Every row comes from one small tree of marks. Brackets hold a mark, then the marks that hang from it, in the order of their numbers. Every link used is in the known rows. Which tree was each row made from?
Known rows
[k163 [k541 k331 [k979 k246]]]: [ -0.8  22.4 -53.0   2.8  -8.7 -11.1  -3.1 -44.7  -2.5 -27.7  12.6  38.7
  32.2   2.8   9.1   2.7  -9.4 -11.2  -0.2   3.4  30.3  31.3   4.9   9.0
   2.6  -1.2 -10.5 -12.0  28.5  30.8 -34.9 -25.5  -3.5  16.0 -32.0  18.2
  20.8  32.2  -7.7 -19.9  14.4]
[k865 k28 [k691 k78 [k163 [k252 k331]]]]: [ 34.9  -7.4  18.3   1.0 -28.8  12.3  25.3  -3.1 -10.4   4.9 -23.6  39.5
 -15.1 -19.0 -21.9  -1.0 -17.6  -2.8  13.6   2.7 -13.6  22.0   1.0 -26.1
  17.9  33.1  39.9 -19.2   1.3 -11.9 -22.1 -16.5   6.9 -13.6   6.9 -23.2
  -1.4   9.8  19.3  -4.2   0.8]
[k78 [k691 k163 [k865 [k28 k356]]]]: [ 12.0 -14.9  11.8   3.5  -9.4  -4.5  11.5  19.0   5.0  19.1 -38.0   1.3
  -9.1 -14.9 -21.9 -23.6  -9.9 -23.8  10.7   3.7   0.2   8.7 -17.9 -19.8
   2.0  19.7  25.8   5.4 -19.7 -33.4 -18.8  -2.9  -5.2 -14.9  13.1 -20.0
   4.0 -12.0   7.3 -31.0 -25.6]
[k541 [k436 [k865 [k28 k356]]] [k979 [k246 k78]]]: [  8.8 -10.3 -27.4 -43.9  -2.0 -29.7   1.2  -4.4  31.3  14.5   1.4   5.0
  25.4  -5.8   4.1   6.0   6.9 -29.4   3.4  28.8  14.5  -1.0  -8.6  -4.2
 -24.5   5.5   4.3 -21.3  35.9  21.5 -22.9 -16.5   1.9 -15.9 -22.0  18.9
  30.5  21.6  22.6  -3.6   4.2]
[k979 k246 [k541 k331]]: [ -3.4   9.6 -33.8  -0.2 -16.5   2.6  -6.4 -35.6  -4.8 -18.5  16.5  16.8
  24.1  -5.9  13.7   9.1 -14.6 -14.8   6.3  17.8  21.9  13.6   2.7  11.0
  11.9  -2.2 -17.0  -7.9  22.5  26.5 -17.7 -12.5  -3.1  34.1 -19.4  19.3
   7.7  15.2   2.9  -2.3  18.4]
[k163 [k252 k28 k246 k331] [k541 k979]]: [ 31.5  24.6 -57.1  -3.9 -15.7 -22.0  22.1 -23.1  -4.9 -10.2  11.9  14.8
  33.0  25.0  30.4  41.4  -8.4 -12.5  -6.5  -6.9  18.6   6.6   8.2  17.9
  17.6  16.7 -10.2 -27.7   1.8  39.5 -25.9 -18.2  20.5  20.8 -16.6  -3.7
  23.5  30.4  -0.1  -7.8   6.1]
[k979 [k541 [k436 k246 k865]]]: [-46.9 -15.7  -4.3 -14.9  12.1  -0.1 -15.2  -2.4  -7.7 -11.3   1.2  -4.8
   1.6 -13.5  -1.8  -9.3 -12.9 -30.5  -9.3  21.1  14.2  12.7 -11.2 -16.7
 -16.5  10.7 -10.5   1.5  49.7  40.2   0.1   2.5 -12.6  -0.7  -9.9  29.7
  -1.8   7.9  33.2  11.9  35.4]
[k331 [k979 [k246 [k436 [k865 k28]]] k541]]: [-26.0 -13.9 -32.2 -22.2   4.7  -5.3  -9.7 -21.3  -8.0 -23.9  23.9  15.3
  46.8  -5.9  15.8 -23.5 -23.4 -21.0  11.5  49.1  -4.4 -13.2  -6.6  17.2
   2.3   1.7  -5.9  -9.9  32.8  39.4 -22.5 -21.4 -12.6  37.9 -27.4  -1.0
   5.1  10.7  24.2  32.7  27.5]
[k78 [k691 [k163 [k252 k246 k979]]]]: [ 40.1   3.3 -26.4  -1.3 -15.5  22.6  18.7   7.9 -45.7  -1.8  16.2   9.9
  -2.0  14.0   5.6  19.7 -13.8 -29.4  15.5  -1.1 -26.8   8.4   0.7  -5.3
  33.6   7.8  25.5  -6.5  13.1  14.0   1.5 -17.3  -2.8   4.3  -1.6 -12.4
  -4.9  13.6   7.9 -29.6  -6.1]
[k28 k356 [k865 k78 k691]]: [ 36.0 -11.0  56.6 -17.8  14.1 -10.2  -3.5  26.3  -2.1  19.3 -16.0 -41.9
   7.7 -10.2 -11.0  -2.4  12.6  21.1   3.2   4.8  15.4   0.7   1.9 -10.2
 -10.4   6.9   7.4   3.0   8.6 -20.6  11.0   5.0  16.3 -34.0  21.3  -3.6
 -10.5  -3.5  32.6 -25.3   4.1]
[k246 [k78 [k691 k163 k865]]]: [  4.5  -8.4 -17.1  -3.8  -1.3  14.2  11.8  21.4 -27.3  17.6  -3.8  14.8
 -29.1 -38.1 -12.8  -6.4 -14.9 -28.0  -7.2  -8.1 -37.0   4.5  -3.0 -13.8
   3.3   8.4  21.3  21.3  26.1  -3.0  -2.0  -7.5 -10.2 -34.0   9.8 -10.2
 -18.5 -30.2   4.0 -46.7 -20.3]
[k691 k78 [k163 k541] k865]: [-11.1   8.8 -19.2  -6.8   0.3   6.8   1.2 -10.9 -39.0  -4.5 -16.1  36.2
 -33.5 -24.8 -26.8 -30.0 -25.5 -13.9 -15.1 -20.4   5.5  19.0 -10.7 -18.8
  12.4  17.3  16.4  30.4   3.6  -3.3 -29.8 -18.4 -11.7 -15.9 -21.3 -10.9
 -15.1  -9.8   5.6 -41.9  -8.2]
[k163 [k252 [k246 k436]] k979]: [ 20.1  10.8 -63.8 -13.2   2.5  -3.5   0.7 -17.3 -42.7 -13.0  15.6  17.2
  35.7  21.5  24.2  19.2 -15.3  -2.5  34.3  10.3  -9.9  12.4  10.4  -5.0
  23.5  -6.4  17.3 -13.7   3.7  17.6  -8.5 -28.7  16.3  16.6 -34.8  -8.7
  11.8  12.9  -3.2   9.3  24.7]
[k979 [k246 k78] [k541 [k331 [k163 k252]] k436]]: [ 15.8   6.9 -49.7  -7.4  -7.7   6.6 -12.9 -41.7 -14.8 -18.9  32.0  43.0
  43.3 -11.8  17.7  26.5 -13.6 -29.0   4.5  28.3   0.5  40.1  16.4   6.6
  -0.9   1.4 -11.8 -26.9  60.0  63.1 -29.8 -40.5  -1.0  29.6 -32.5  20.6
  26.1   7.1   4.6 -21.2  33.4]
[k163 [k252 k246 k331 k356] [k541 k979]]: [ 29.4  29.4 -44.2  -6.5  -5.8 -22.6  14.5 -21.5  -8.7  -4.5  15.7  10.5
  26.4  28.4  29.8  38.2  -0.2 -20.8 -20.5 -21.8  20.8  16.5  11.0   9.0
  25.2  13.0  -0.6 -27.7   3.2  35.4 -35.4 -12.8  23.1  28.9 -19.5  -7.7
  38.2  32.1   4.2 -13.7   6.3]
[k78 [k691 [k163 k541]]]: [  2.8  -2.6  -2.4  14.4   6.0  12.9   6.7  -2.2 -21.5  -7.2 -13.4  25.0
 -10.3 -10.6  -5.0 -16.1  -7.6 -26.2 -14.9 -18.4 -10.2  32.4 -13.4   6.8
  12.4  12.1   7.2  18.1  12.9  -3.9 -21.7   3.7  -8.2  -9.4  -5.8 -10.1
 -17.1 -15.8  12.1 -36.9  -8.0]
[k246 k78 [k436 k541]]: [ -6.8 -29.9 -19.1 -25.4  30.8  15.8 -15.3  14.6   3.7  14.8   4.4  10.5
  -6.2 -23.9   8.1   5.9 -11.8 -15.7  -6.8  16.4 -15.5  -1.6  -2.5  -6.3
  -9.7  -9.9   1.1 -11.4  26.1  30.1  -4.2  -0.8  11.4  -9.7 -27.9  -0.3
  -8.4 -26.6   1.5  11.7   5.6]
[k436 k246 [k865 k78 [k691 k163]]]: [ -5.4 -28.9  20.9 -10.6  20.5  10.5  13.3  25.1 -25.1  -7.5  -7.8   6.8
 -32.5 -24.7 -22.1 -28.5 -18.7 -12.6  -2.7  33.5  -8.6  11.0 -10.5 -37.6
 -18.6  23.3  22.1  14.2  43.4  -4.1   8.0 -10.5  -5.3 -48.1  28.2  -5.2
 -26.9  11.9  42.9   9.9  12.2]
[k246 k78 [k436 k541 k865]]: [-19.4 -33.7  -9.1 -33.4  40.5  11.4  -9.8  18.2   1.0   2.9  11.2   6.4
  -6.8 -30.5   6.7   1.1  -4.2 -25.8 -12.2  24.3 -14.3  -1.2   5.6  -5.0
 -23.1  -4.6  -3.2  -5.9  36.4  47.2  -6.2   5.8   1.5 -24.1 -10.6   1.3
 -11.9 -23.3  19.9  12.8  16.0]
[k252 k331 k356 [k979 [k541 [k436 k246]]]]: [-14.3  -9.9  -0.1  -9.6  -9.5  -3.7 -17.7   3.3  -5.1   6.6  14.3 -13.5
  -0.9  21.2   5.9  33.4 -21.3 -51.4 -24.9 -15.2  14.4 -20.9  -8.2  -2.8
  21.8   4.5 -17.8 -28.3  44.6  49.7   7.0  -2.4   2.4  48.8 -27.3  34.8
  22.5  35.1  39.9  11.0  14.7]
[k28 k356 [k865 k78 [k691 k163]]]: [ 41.7 -19.1  56.1 -11.0   9.6   1.1   0.5  25.3 -17.0  21.4 -20.3 -24.9
  -1.9 -16.1 -16.0 -18.9  -2.1   1.5   6.6   4.3  17.9   0.0  -0.2 -11.1
   2.7  14.1  11.6  12.7   5.1 -27.0   6.5   0.3   9.0 -38.7  10.1 -14.7
 -11.6  -2.2  39.8 -38.3   2.0]
[k246 [k78 [k691 [k163 [k979 k541]] k865]] k436]: [ -8.9 -13.0 -46.0  -2.1  -6.2  15.6  -1.0  -1.7 -50.8   1.4   0.8  29.9
   7.9 -29.7   0.4 -17.1 -36.3 -43.3   4.5  -4.5 -37.5  14.5  -3.8 -10.0
  20.8   7.0   3.1  13.8  44.0  15.1 -20.6 -18.9 -11.3  -3.5 -34.5  -2.8
 -21.0 -29.8  11.0 -40.3  18.2]
[k252 k28 [k246 [k78 k691]] [k331 k979] k356]: [ 37.6   1.9 -36.0 -18.6   6.5 -21.1  22.2  22.6   2.8  21.7  25.9 -16.8
  -0.3   9.1  40.9  71.8   5.1 -50.5 -27.8 -22.6 -34.5 -38.0  14.9  36.9
  30.1   0.5  -3.3 -12.3  25.6  21.8   9.4  -7.0  22.9  -0.4  23.7 -11.0
  18.0  -4.6  28.8  -1.3 -32.1]
[k28 k356 [k865 [k691 k78 k163]]]: [ 35.5  -8.2  45.1 -22.3  -1.7   8.8   2.0   7.8 -24.5  23.4 -26.6 -11.7
 -13.3 -20.5 -19.4 -15.2  -8.0  -3.1  -1.9 -17.0  14.3   0.8   2.0 -11.9
  12.8  12.1  18.6  16.7   0.0 -23.8   3.7   3.0   5.6 -48.3   0.1  -8.2
 -13.7 -11.5  32.6 -46.1   0.7]
[k436 k246 k541 [k865 k28 [k78 [k691 k163]]]]: [-21.1 -55.8  25.8 -12.8  20.2  11.0  15.0  38.4   8.7  -5.8 -24.5  16.2
 -42.9 -32.5 -23.7 -24.4 -18.5 -39.3  -3.8  37.5 -14.9  27.8 -26.3 -46.9
 -40.9  38.2  38.3   6.5  26.0   7.7 -14.6  -7.0  -4.9 -34.8  28.2 -17.5
 -11.6  -2.4  32.8  15.4  -0.2]
[k691 k78 [k163 [k252 [k28 k356] k979]] k865]: [ 45.7   1.2 -21.3 -18.0 -33.6  -4.1  13.4  -6.4 -32.0  17.1 -12.4  14.7
 -10.8   8.1 -19.2   9.0 -31.1 -27.3  -4.5 -10.5  18.0  -5.6  -8.2 -25.3
  16.9  22.5  17.2 -13.2 -21.5  -4.1 -12.6 -37.0   7.1  -5.4 -12.1  -8.0
   8.0  12.2   8.5 -38.8 -29.0]
[k541 k331 [k979 [k246 [k78 [k691 k865]] k436]]]: [ -1.4  -1.6 -69.5 -20.2   0.3   2.7  -2.1  -3.6 -27.6   3.4  17.8  28.4
  22.7 -33.8   3.9  17.7 -22.2 -25.1  21.9  10.5 -19.2  19.3  15.5 -21.7
  -9.8 -20.8   7.5  -5.6  66.9  40.2  -3.9 -27.6  -4.8 -18.1 -20.1  28.1
  -0.5  -2.6 -13.5 -34.3  -2.9]
[k331 k163 [k979 [k246 [k78 [k691 k865]]] k541]]: [ -5.3   8.9 -39.4  -5.2  -3.2  10.8   2.5 -20.6 -33.1 -13.4  39.2  26.5
  25.2 -20.0  14.6  -6.8 -18.1 -25.1 -18.2  16.6 -50.5  -5.1   8.3  17.7
   8.8   3.9  -3.7   1.5  65.9  44.7 -21.2 -35.0 -17.7  15.6  -4.4  -7.3
  -2.4 -17.1   3.6 -35.1  13.6]
[k252 k28 [k331 k163] k356 k979]: [ 34.7  -7.4  10.9   0.8  -7.8 -20.4  13.2   9.4   7.5  -4.1  22.2  -6.1
   9.6  42.0  18.7  48.1 -11.3 -41.6 -31.6 -19.0   0.9 -43.5  21.4  32.0
   7.2   0.9 -30.6 -28.8   0.5  44.4   5.6 -12.7   7.3  43.6  12.7   4.3
  28.0  25.1  23.2   3.8 -12.2]
[k436 [k246 k78] [k541 [k331 k979]] k865]: [-33.4 -16.0 -24.1 -12.4  25.8  13.1 -12.1  -9.6  11.9 -23.2  22.6  21.6
  -6.2 -28.9  -4.0   6.3  -3.4 -41.7 -19.4  31.1 -11.1   6.4   6.4  -4.9
 -12.5  20.5   6.8 -21.5  53.2  52.8 -14.7 -23.7  -8.5 -32.3   9.0  -5.2
  19.3  13.2  27.5  16.2  24.9]
[k541 k331 [k979 [k246 [k78 k691]]]]: [ 17.7   6.4 -49.3 -11.2 -15.7   2.2  10.7 -14.9  -1.2  -2.1  19.1  26.5
  17.2 -18.2   9.8  30.1  -1.1 -26.5   4.6   1.6 -18.7  26.2  10.3  -3.4
  -6.3  -5.6   4.0 -12.9  56.0  26.9 -10.8 -20.4  -1.0 -19.7  -4.4  21.9
   8.7   9.2  -8.8 -30.5  -3.5]
[k78 [k691 [k163 k252 k541] [k865 [k28 k356]]]]: [ 22.6   3.1 -12.0   8.0 -10.5  -7.1  11.1  -6.4  -6.8   4.0 -38.3  22.8
   6.9 -10.0 -18.5 -22.9 -11.9 -14.7  -4.8   1.3   7.4  45.8 -27.9 -16.7
   3.8  34.3  36.2  -5.5 -23.7 -23.0 -49.5 -16.2   4.5  -1.2   0.0 -29.3
   9.4 -12.9   3.5 -43.2 -20.9]
[k979 [k246 k78 [k436 k541 [k865 k691]]]]: [ -7.6 -31.2 -19.6 -39.7  41.7   8.3  -2.0  12.6 -12.8   3.5  15.5  16.6
  -5.1 -38.4  19.2  -2.0 -14.5  -7.1  -8.4  43.1 -16.2  -4.8   8.9  -3.2
 -21.1 -16.5  10.3  -8.4  62.9  45.0   2.0   0.0   7.7 -23.7  -8.1   9.1
 -25.3 -23.5  26.8  16.4  20.2]
[k252 k28 [k246 k78] k331 k356]: [ 40.4   1.6 -41.4 -35.5   5.2 -28.0  20.3  23.0  14.5  27.8  18.4 -25.0
 -13.9  13.3  38.7  74.7  -2.8 -35.2 -30.3 -14.1  -6.4 -47.2   7.0  30.8
  16.4  -2.8 -11.1  -8.9  -1.4  20.2  11.1  -0.2  33.6   8.3  11.8  -0.1
  17.6   0.6  21.2  14.4 -31.0]
[k246 [k78 k691] k436]: [  7.7 -18.3 -19.7 -22.7  18.9  16.0  -3.3  22.6 -13.9  17.2   5.0  -0.9
   0.8 -20.7   3.7  19.0  -2.5 -17.2   0.6  -1.6 -45.4   8.8  -5.1  -4.6
  -5.6 -14.4   6.2   2.4  39.5  12.3   9.8   3.7   6.8 -24.4  -4.7   9.6
 -23.7 -31.5   3.5  -7.2 -12.3]
[k979 k246 [k541 [k331 k163] k436]]: [-10.2  -0.1 -20.2   8.0   0.7   1.7 -18.3 -34.2 -10.0 -26.9  19.7  31.8
  38.2  -2.4  13.1   5.4 -13.2 -30.7  15.3  21.7  22.9  24.4  20.6  11.5
   2.3  -9.0 -29.2 -10.5  51.8  53.7 -19.0 -22.6 -15.6  38.9 -30.1  28.7
  21.0  17.1  10.8 -13.8  38.6]

Which tree is each row?
[ 25.2  -5.1 -27.5 -12.9 -21.0 -25.1  11.9  -9.1 -13.9   2.5 -14.5  26.0
   2.3   4.0 -14.1 -25.4 -25.3 -14.1  25.2  21.0  14.9  -5.2 -18.8 -20.5
   7.7  22.5  30.9   3.6 -15.7 -32.1 -33.3 -44.5   4.6  12.0 -23.2 -23.5
  20.5  27.8  16.6 -13.9  -8.8] | [k691 [k163 [k979 k246]] [k865 [k28 k356] k78]]
[ 44.8 -24.8  16.7   4.2  -3.2 -17.2  19.6  22.4   2.7  11.8 -27.3  16.7
  -9.0  -9.3  -7.1 -11.6 -18.3  -2.5  -2.0  25.3   6.4  35.0 -11.3 -36.2
 -11.1  27.9  41.2 -14.1  -8.3 -35.9 -23.8 -26.3  22.3  -1.0  19.9 -29.4
  10.4  -3.3  16.5   4.5 -14.3] | [k865 k28 k78 [k691 [k163 [k252 k356]]]]
[ -9.9  21.1 -40.8  13.4 -12.9  -1.8  -0.7 -37.8 -42.5 -32.1 -14.6  61.8
 -12.7 -17.4 -27.8 -19.6 -24.0 -28.8   3.9 -27.8  15.1  41.2   7.3 -15.7
  24.9  23.0  12.8  18.6   8.9   1.7 -48.1 -39.1 -16.9 -10.7 -29.0  -8.6
   7.1  13.4   9.1 -50.7  15.2] | [k691 k78 [k163 [k541 k331] k979] k865]
[ 25.6 -26.3 -27.3 -33.4  24.9  -5.2  -8.1  21.3   5.1  17.4   2.3 -25.0
  11.9  29.3  25.0  31.8 -15.9 -29.7   5.8  19.8  23.3 -39.0  -4.8  10.1
  14.9 -15.5 -16.8 -27.9  -6.0  28.8   8.9  -3.7  22.3  18.9 -28.5   4.8
   5.3   9.2  14.8  20.9  -6.4] | [k252 [k28 k356] [k246 [k436 k541]] k979]
[ -7.8  -0.4 -19.9  26.2 -20.8  -1.1  -1.2 -19.9 -33.1 -26.7  -3.6  36.0
   8.0 -18.5 -18.8 -24.8 -26.2 -33.1  22.4   6.8  18.6  31.2   9.6 -23.3
  19.1  27.6  -7.0   8.2  20.1   2.7 -38.5 -38.0 -18.0  11.2 -18.0  -8.6
   7.3  20.2  15.9 -35.6  31.7] | [k691 [k163 [k979 [k541 k331]]] [k865 k78]]
[-19.4 -38.2  -5.1 -22.2  23.0  27.1  10.6  22.4  -9.1   3.9  -1.4  18.4
 -45.3 -40.1  -6.2  -5.4 -16.7 -52.2 -29.9  15.5 -33.0  12.8 -15.0 -21.8
 -22.4  23.4  24.8   7.7  46.9  31.0  -3.0   2.8  -5.5 -51.4  15.3  -6.8
 -17.5 -21.0  29.4  -7.5   2.0] | [k436 [k246 [k78 [k691 k163]]] k541 k865]
[ -6.4  17.5 -60.7  -6.4  14.7  -6.2 -25.7 -36.3  -9.2 -17.6  29.2  42.2
  26.8 -14.6   9.8  16.5   0.0 -29.3  -3.5   5.4   2.7  18.3   5.9  28.6
  20.4  -7.4  -3.9 -10.4  64.5  40.3 -26.9 -37.5  -6.8  10.0 -42.1  14.0
  23.7  15.4  21.2 -19.8  10.7] | [k163 [k541 [k331 [k979 [k246 k78]]] k436]]
[ 46.2  24.3 -56.7  -8.4   3.5 -24.3   5.2 -27.0   9.2  -9.2  -6.9  -1.1
  33.4  24.5  21.9  44.4   3.8 -13.4  -2.7   7.5  44.6  28.4  -4.3  19.3
  16.5  12.0  -8.1 -24.2 -25.1   7.4 -30.5 -19.4  29.5  10.3  -4.0  -4.1
  27.3  17.0   5.1  -8.1  -9.6] | [k163 [k252 [k28 k356] k246] [k541 k331]]
[ -0.5 -21.7 -28.6 -14.5  14.5  21.0   0.0  27.5 -41.2  21.1  -2.1  16.3
 -16.2 -40.1 -10.2  -8.2 -27.0 -31.8   6.5  -0.8 -40.6   2.9  -2.7 -18.6
   3.7  -7.0  17.7  20.6  36.5   8.5   5.0  -7.8  -7.3 -30.7 -10.9  -2.8
 -26.3 -36.0   4.9 -35.2 -17.0] | [k246 [k78 [k691 k163 k865]] k436]
[  4.9   8.9 -69.9 -13.0  -2.8   7.6  -8.8 -51.0 -55.6 -31.3   5.5  73.6
  10.8  -3.7  -3.6  -4.7 -36.9 -35.1  17.7 -12.6  11.2  34.9   1.2  -0.5
  31.7  -2.9   8.8  11.2  27.9  19.6 -38.1 -42.2  -3.3   9.0 -67.6   7.6
   1.4  21.0  15.1 -21.0  16.4] | [k691 k78 [k163 [k541 k331] [k979 [k246 k436]]]]
[-16.7 -19.5 -33.8 -22.0   6.1   9.9  -2.2  -0.1  17.8   8.5   3.3  16.7
 -14.0 -16.0   1.6   1.1 -19.1 -19.2 -25.3  17.8  -9.6   4.7 -15.4 -27.3
 -24.1  15.2  11.4 -22.0  37.3  31.8 -10.7 -16.4   9.8 -25.1 -19.7   5.2
  10.9   3.5  -8.9   9.5  13.2] | [k436 [k246 k78] [k541 k979]]
[ -5.0 -12.9   4.8  -7.1  -0.5 -18.9   4.7  26.9  10.6   3.2 -16.9  -2.6
 -13.1 -17.2 -25.1 -15.9  -8.6  12.8  14.8  25.4  -2.1   3.0 -12.9 -32.8
 -25.3  16.7  22.6   6.4  -6.2 -17.0 -12.9 -21.4  -0.3   0.4  16.6 -12.8
   0.2   1.5  -0.9   5.5 -12.6] | [k691 [k865 k28 k78]]
[-16.6 -38.7   0.5 -27.4  41.0  17.1  -2.2  30.1  -4.6   5.6   4.7   5.1
 -10.5 -38.0   6.7   8.3   2.5 -34.3 -11.3  13.9 -33.5  15.8   5.9 -10.1
 -26.4  -5.3   4.4  -2.0  51.2  44.5  -2.1  14.4  -0.6 -37.0   6.2   4.0
 -23.7 -37.8  21.3  -2.7   8.1] | [k246 [k78 k691] [k436 k541 k865]]
[ 29.3   6.3  13.4  14.6 -21.9  24.5  15.7 -21.9 -42.2  -2.9   4.5  48.4
   0.6 -15.6 -13.0  -5.2 -12.6 -14.8   9.9 -11.7 -20.8  14.4  22.0 -12.1
  46.4  26.5  27.3 -20.7  30.5   4.5 -16.6 -26.7  -3.5 -19.3  -3.5 -28.7
   2.3  18.4  28.9 -22.4  13.3] | [k865 [k691 k78 [k163 [k252 [k331 k979]]]]]
[  5.9   9.8 -12.0  26.6  -5.2  -4.4   0.1 -31.9  -6.8 -42.8  10.6  36.0
  32.0  16.8   0.0   5.3   0.3 -19.6  15.5  -1.0  -1.2  23.7  30.0  10.8
   4.8   7.1 -13.7 -14.4  12.1  23.0 -24.6 -31.2 -12.5  10.1  -2.6  -4.4
  28.4  24.3   1.2 -12.6  35.8] | [k541 [k331 [k163 k979]]]
[-14.0  -5.7 -33.4 -15.2  17.7   4.2  -6.2 -23.1   3.5 -22.8  37.9  33.9
   9.6 -28.7  13.9  10.2   1.9 -37.3  -8.7  30.6  -3.8  -0.4  22.3  17.5
  -1.7   4.5   0.8 -18.4  52.4  57.5 -22.5 -25.7  -9.8 -10.3  -3.7  -5.3
  21.0  12.0  25.0   0.2  20.8] | [k436 [k541 [k331 [k979 [k246 k78]]]] k865]
[ 24.3  -5.8  -2.9  15.1 -15.1  18.1  15.6  -2.6 -30.4   2.1  -7.5  27.2
  -0.1 -11.5  -1.5  -2.4 -11.0 -21.4   7.3  -6.4 -16.6  38.3  -0.2 -16.2
   8.9  15.2  26.9  -1.8   5.7  -3.7 -10.1  -8.1  -1.1 -11.9   4.7 -15.4
  -3.9 -11.6   1.1 -33.2  -7.7] | [k78 [k691 [k163 k252]]]
[ 39.2 -12.3  34.3  -4.0  -8.3  -3.7   6.4  11.2 -30.9   8.2 -14.6  -9.5
   8.4  -0.4 -11.0  -4.1   2.1 -28.2  12.4 -25.4  -1.2  15.1   1.0  -7.2
   9.3  20.9  15.8  17.2   2.2 -21.3  -7.2  -9.2   3.6 -29.8  -1.4 -16.7
   1.5   2.4  36.5 -58.0   2.9] | [k28 k356 [k865 [k78 [k691 [k163 k979]]]]]
[-12.3  -4.1 -19.2  17.5 -11.7  -9.0  13.7   1.8  -4.3  -7.9 -29.9  35.3
   1.2 -20.5 -19.3 -40.1 -23.0 -21.3  -2.4  -1.4  -1.3  35.2 -15.8 -19.5
  -8.3  26.2  20.7   9.6   8.6  -5.0 -43.1 -17.5 -17.7  -6.9  -7.5 -14.5
   1.8  -6.0  -8.0 -44.4  -5.3] | [k78 [k691 [k163 [k541 k979]] [k865 k28]]]
[  8.9 -10.0  18.0 -11.7  -4.7  -4.6  11.9  12.4  13.9   4.6 -30.5  10.0
 -19.2 -18.1 -20.8 -10.3  -5.1  19.6   4.3  12.6 -12.7  15.7 -10.1 -25.5
 -11.1  12.8  29.1  -2.4   5.5 -27.1  -9.7  -8.2   5.3 -22.9  17.5  -5.0
 -15.2 -10.1   5.2  12.6  -2.8] | [k865 k28 [k691 k78]]
[  1.3   7.6 -24.4   5.8  -8.3   7.3  -4.4 -40.5  -7.9 -33.4  25.5  27.3
  35.8   3.5  14.5   4.0 -15.9 -20.0   3.2  24.3  11.1  14.8  14.7  18.8
   4.2  -0.9 -27.2 -10.1  29.6  44.1 -24.1 -22.6 -10.7  39.2 -14.6  12.6
  13.9  17.0   0.7  -6.2  30.5] | [k979 k246 [k541 [k331 k163]]]
[-26.4 -35.3  19.5  -5.3  29.5  11.4   2.0  23.1   4.1 -19.9  -6.5   7.5
 -26.5 -32.4 -17.5   9.0   3.1 -35.2  -1.0  24.3  -1.9  46.1   1.5 -43.8
 -39.8  20.6  14.8  -4.4  52.2  33.8  -5.0  -3.0  -3.8 -41.5  38.7   9.1
  -7.0   7.3  29.0   6.0  12.9] | [k436 k246 [k541 k331] [k865 [k78 k691]]]
[ 25.5   8.3 -26.8   8.3   3.4 -15.2   9.2 -25.2  -4.4 -25.3   2.7  28.4
  29.6  18.8  16.5  10.8 -13.0  -1.6 -26.5   6.7   6.7  27.3   0.1  19.6
 -15.8  16.3  -9.1 -15.2  -8.3  28.2 -30.2 -27.8  11.9  22.2  -0.6 -11.6
  12.9  -6.1  -6.2  -8.5   2.9] | [k331 [k163 [k252 k28] k541]]
